Here is a tiny trained network, its code and every weight. The questions are about switching its units off for an input and a class, where a switched-off unit gives its printed mean instead of its output.

import numpy as np


def w(rows, s, z=0):
    codes = np.array(rows[::2]) - 128.0
    scale = np.full(codes.shape[1], s)
    scale[-1] = z or s
    return codes * scale


def norm(h):
    return h / np.sqrt((h * h).mean(-1, keepdims=True) + 1e-5)


def f(y):
    return y / 2 * (1 + np.tanh(0.7978845608 * (y + 0.044715 * y**3)))


def log_softmax(a):
    a = a - a.max(-1, keepdims=True)
    return a - np.log(np.exp(a).sum(-1, keepdims=True))


def net(x, mask):
    res = np.array(x, float).reshape(1, 5) / 4 @ E
    u = 0
    for l in range(4):
        y = f(norm(res) @ A[l][:, :-1].T + A[l][:, -1])
        res = res + np.where(mask[u : u + 6], y, B[l][:, -1]) @ B[l][:, :-1]
        u += 6
    return log_softmax(norm(res)[-1] @ U[:, :-1].T + U[:, -1])


A, B = {}, {}
E = w([
[105,157,89,177,41,110,101,97,157],'x0',
[105,130,57,178,108,64,95,98,216],'x1',
[171,51,108,191,147,177,113,18,131],'x2',
[253,115,128,100,138,146,138,170,236],'x3',
[103,83,42,123,190,83,125,85,182],'x4',
],0.0064)
A[0] = w([
[116,119,94,154,87,131,126,72,144,63],'0.n0',
[105,119,91,199,80,112,130,23,168,36],'0.n1',
[31,130,112,128,126,97,132,144,114,87],'0.n2',
[132,154,164,133,40,126,136,210,125,4],'0.n3',
[26,136,108,125,124,91,130,139,111,37],'0.n4',
[147,118,72,131,120,92,129,146,250,33],'0.n5',
],0.019,0.0023)
B[0] = w([
[70,114,125,198,72,186,98,109,182,191],'0.n0',
[113,27,140,155,10,108,36,61,126,250],'0.n1',
[94,186,47,88,197,122,110,101,79,196],'0.n2',
[140,188,212,57,41,172,60,177,130,212],'0.n3',
[42,198,51,137,184,122,161,109,31,201],'0.n4',
[191,164,104,140,172,28,200,176,228,228],'0.n5',
],0.012,0.016)
A[1] = w([
[121,48,161,212,138,191,97,112,134,76],'1.n0',
[151,145,204,118,99,220,118,183,106,44],'1.n1',
[163,26,161,113,160,184,230,139,73,114],'1.n2',
[187,38,178,127,247,177,142,125,91,66],'1.n3',
[55,143,78,153,191,160,173,140,52,41],'1.n4',
[106,151,176,110,99,194,168,212,105,7],'1.n5',
],0.015,0.0022)
B[1] = w([
[109,113,116,120,74,127,108,57,197,215],'1.n0',
[147,152,218,102,165,111,56,180,120,255],'1.n1',
[70,124,190,140,130,188,250,68,120,190],'1.n2',
[35,124,214,126,192,148,195,65,202,203],'1.n3',
[158,164,47,63,214,148,116,104,109,234],'1.n4',
[169,126,153,110,66,117,79,129,135,224],'1.n5',
],0.013,0.0089)
A[2] = w([
[179,143,187,104,112,162,127,148,86,92],'2.n0',
[199,82,126,196,180,102,186,219,158,65],'2.n1',
[154,138,181,122,96,153,131,209,77,36],'2.n2',
[49,140,109,194,87,152,164,178,5,138],'2.n3',
[117,46,152,224,95,117,86,97,93,3],'2.n4',
[95,26,116,220,73,148,96,134,98,44],'2.n5',
],0.016,0.0022)
B[2] = w([
[171,100,157,165,113,179,73,168,74,216],'2.n0',
[204,117,113,95,132,114,249,136,65,204],'2.n1',
[161,108,212,98,125,136,78,185,125,219],'2.n2',
[179,82,83,102,239,125,176,118,132,183],'2.n3',
[129,31,112,139,93,158,42,101,112,242],'2.n4',
[147,63,126,130,42,188,48,76,180,255],'2.n5',
],0.013,0.0083)
A[3] = w([
[177,86,142,151,209,123,187,217,245,130],'3.n0',
[123,166,96,176,23,66,117,199,156,110],'3.n1',
[120,83,126,172,89,56,184,138,67,113],'3.n2',
[93,99,139,193,18,145,163,207,96,7],'3.n3',
[187,51,188,213,108,85,118,187,214,61],'3.n4',
[184,102,128,215,183,83,204,206,192,94],'3.n5',
],0.012,0.0021)
B[3] = w([
[211,108,102,138,126,99,176,126,85,222],'3.n0',
[98,51,184,250,160,183,175,205,78,199],'3.n1',
[134,164,173,115,95,120,160,134,165,137],'3.n2',
[133,138,95,91,177,94,130,63,126,153],'3.n3',
[109,170,54,40,162,141,111,100,91,255],'3.n4',
[194,138,133,117,75,100,218,156,113,209],'3.n5',
],0.013,0.0076)
U = w([
[56,112,226,127,193,183,215,77,184,97],'0',
[108,11,70,177,36,140,42,61,199,175],'1',
[58,162,89,238,118,84,138,227,155,1],'2',
[246,114,90,123,115,48,254,182,163,161],'3',
[54,206,7,77,236,137,93,110,43,155],'4',
[176,170,245,76,128,157,29,241,105,158],'5',
],0.0095,0.0049)

Each question gives the input, the list of numbers given to net, and the class t.
The units are the neurons (one row each of A and B). Each row of codes is followed by its name. A weight is (code - 128) times the scale printed after its matrix; where a second scale follows, it is the last column's (A, B and U).
mask holds one flag per neuron, layer by layer. A switched-off neuron (its flag False) gives its mean, the last column of its row in B, instead of its output. The means were averaged over made-up inputs and are rounded, as every weight is.
A unit's drop is (log p(t) with every unit on - log p(t) with that unit switched off) / (log p(t) with every unit on - log p(t) with every unit switched off).
The circuit of an input: a set's keep is (log p(t) with only the set's units on - log p(t) with every unit switched off) / (log p(t) with every unit on - log p(t) with every unit switched off). Starting from the 12 units with the biggest drops (on a tie, the unit counted first), units are removed one at a time, each time the one whose removal leaves the highest keep (on an exact tie, the one counted first), for as long as the keep stays at least 0.8.
units of the circuit, in order: the units of the circuit, biggest drop first
most important unit: the unit with the biggest drop
top k neurons: the k neurons with the biggest drops, biggest first
k most important neurons of layer l: the k neurons of layer l with the biggest drops, biggest first
drop of u: that unit's drop, to one decimal
input [-5,6,6,8,0], class 3: most important unit => 0.n5
input [-6,-1,2,6,-2], class 0: top 2 neurons => 0.n3, 0.n1
input [4,-8,5,6,1], class 0: top 3 neurons => 0.n3, 0.n1, 0.n5
input [-6,-7,-3,7,6], class 0: top 4 neurons => 0.n3, 0.n5, 1.n3, 1.n2
input [3,-7,5,1,-1], class 0: 2 most important neurons of layer 0 => 0.n3, 0.n1
input [0,-7,8,3,0], class 0: top 2 neurons => 0.n1, 0.n3
input [-5,0,7,-2,-8], class 0: top 3 neurons => 0.n3, 0.n1, 0.n4
input [-8,-5,3,5,4], class 0: top 3 neurons => 0.n3, 0.n5, 0.n1
input [-7,-1,5,-2,-7], class 0: top 3 neurons => 0.n3, 0.n1, 0.n4
input [3,7,-3,-2,-7], class 5: drop of 0.n3 => 3.9
input [5,-1,-1,6,-4], class 5: drop of 0.n3 => 3.0
input [7,-3,-6,0,0], class 5: drop of 2.n2 => 0.0
input [0,-6,5,-2,1], class 0: drop of 0.n5 => 0.1
input [3,8,-4,-5,-5], class 4: units of the circuit, in order => 0.n4
input [-6,-8,2,-7,-3], class 0: 4 most important neurons of layer 0 => 0.n3, 0.n1, 0.n4, 0.n2
input [-5,-8,7,-5,6], class 0: 2 most important neurons of layer 0 => 0.n1, 0.n4
